Here is a tiny trained network, its code and every weight. The questions are about switching its units off for an input and a class, where a switched-off unit gives its printed mean instead of its output.

import numpy as np


def w(rows, s, z=0):
    codes = np.array(rows[::2]) - 128.0
    scale = np.full(codes.shape[1], s)
    scale[-1] = z or s
    return codes * scale


def norm(h):
    return h / np.sqrt((h * h).mean(-1, keepdims=True) + 1e-5)


def f(y):
    return np.maximum(y, 0)


def log_softmax(a):
    a = a - a.max(-1, keepdims=True)
    return a - np.log(np.exp(a).sum(-1, keepdims=True))


def net(x, mask):
    res = np.array(x, float).reshape(1, 5) / 4 @ E
    u = 0
    for l in range(2):
        y = f(norm(res) @ A[l][:, :-1].T + A[l][:, -1])
        res = res + np.where(mask[u : u + 5], y, B[l][:, -1]) @ B[l][:, :-1]
        u += 5
    return log_softmax(norm(res)[-1] @ U[:, :-1].T + U[:, -1])


A, B = {}, {}
E = w([
[123,2,61,33],'x0',
[98,172,79,87],'x1',
[27,123,252,29],'x2',
[125,127,132,130],'x3',
[207,157,135,83],'x4',
],0.0065)
A[0] = w([
[254,156,188,50,149],'L0N0',
[10,66,138,220,43],'L0N1',
[82,156,154,119,4],'L0N2',
[117,194,79,78,248],'L0N3',
[219,38,235,170,6],'L0N4',
],0.013,0.0039)
B[0] = w([
[16,188,1,77,254],'L0N0',
[66,192,12,55,248],'L0N1',
[172,73,111,169,163],'L0N2',
[48,5,177,253,238],'L0N3',
[10,26,158,234,209],'L0N4',
],0.0093,0.0051)
A[1] = w([
[59,35,106,152,150],'L1N0',
[138,41,127,52,3],'L1N1',
[68,126,222,37,146],'L1N2',
[106,249,192,176,91],'L1N3',
[78,97,145,112,160],'L1N4',
],0.015,0.005)
B[1] = w([
[149,164,176,117,249],'L1N0',
[178,175,206,49,147],'L1N1',
[183,75,22,220,167],'L1N2',
[185,85,152,2,161],'L1N3',
[138,181,164,153,185],'L1N4',
],0.014,0.016)
U = w([
[145,164,134,136,254],'0',
[216,140,182,20,134],'1',
[204,77,42,240,116],'2',
[44,191,45,90,103],'3',
[83,99,217,186,162],'4',
[84,132,166,127,54],'5',
[83,7,166,95,24],'6',
],0.014)

Each question gives the input, the list of numbers given to net, and the class t.
The units are the neurons (one row each of A and B). Each row of codes is followed by its name. A weight is (code - 128) times the scale printed after its matrix; where a second scale follows, it is the last column's (A, B and U).
mask holds one flag per neuron, layer by layer. A switched-off neuron (its flag False) gives its mean, the last column of its row in B, instead of its output. The means were averaged over made-up inputs and are rounded, as every weight is.
A unit's drop is (log p(t) with every unit on - log p(t) with that unit switched off) / (log p(t) with every unit on - log p(t) with every unit switched off).
The circuit of an input: a set's keep is (log p(t) with only the set's units on - log p(t) with every unit switched off) / (log p(t) with every unit on - log p(t) with every unit switched off). Starting from all 10 units, units are removed one at a time, each time the one whose removal leaves the highest keep (on an exact tie, the one counted first), for as long as the keep stays at least 0.8.
units of the circuit, in order: the units of the circuit, biggest drop first
top k neurons: the k neurons with the biggest drops, biggest first
k most important neurons of layer l: the k neurons of layer l with the biggest drops, biggest first
input [-5,8,-6,3,-5], class 4: top 4 neurons	L0N3, L1N2, L0N0, L0N1
input [-8,3,-7,-4,-1], class 1: units of the circuit, in order	L1N3, L0N0
input [2,8,-4,0,6], class 4: 2 most important neurons of layer 0	L0N3, L0N1
input [-7,2,3,-4,-2], class 1: top 2 neurons	L1N3, L0N4
input [7,-4,-6,6,8], class 3: units of the circuit, in order	L0N0
input [5,4,3,8,5], class 0: 4 most important neurons of layer 1	L1N3, L1N0, L1N4, L1N2
input [6,7,-3,1,4], class 4: top 2 neurons	L0N3, L1N3
input [0,5,-2,-3,3], class 4: 2 most important neurons of layer 0	L0N3, L0N1
input [-7,-1,3,4,-8], class 3: top 2 neurons	L0N1, L1N0
input [-4,8,-6,1,3], class 4: units of the circuit, in order	L0N3, L1N2
input [3,-7,-5,1,3], class 4: units of the circuit, in order	L0N4, L1N2
input [-7,-6,-3,-2,-3], class 1: top 2 neurons	L1N3, L0N3
input [-5,8,4,1,4], class 4: top 2 neurons	L0N3, L0N1
input [-8,-6,-8,7,-8], class 1: 2 most important neurons of layer 0	L0N3, L0N0
input [3,-5,-2,-7,-3], class 0: units of the circuit, in order	L1N0
input [-4,5,-2,6,7], class 3: 2 most important neurons of layer 0	L0N0, L0N4
input [-3,-5,5,5,8], class 3: 2 most important neurons of layer 0	L0N0, L0N3
input [-2,0,8,7,-6], class 2: top 2 neurons	L1N2, L0N0
input [-1,-5,8,-1,6], class 2: top 3 neurons	L1N2, L0N1, L0N3
input [-8,-7,-8,5,8], class 1: 2 most important neurons of layer 1	L1N3, L1N2
input [0,7,-3,-1,-6], class 4: top 3 neurons	L0N3, L0N0, L1N2
input [4,-8,-6,4,-7], class 4: top 2 neurons	L0N4, L1N2
input [5,-6,2,-6,-5], class 0: 3 most important neurons of layer 0	L0N0, L0N3, L0N1
input [-6,6,-4,-4,-2], class 1: 2 most important neurons of layer 0	L0N4, L0N0
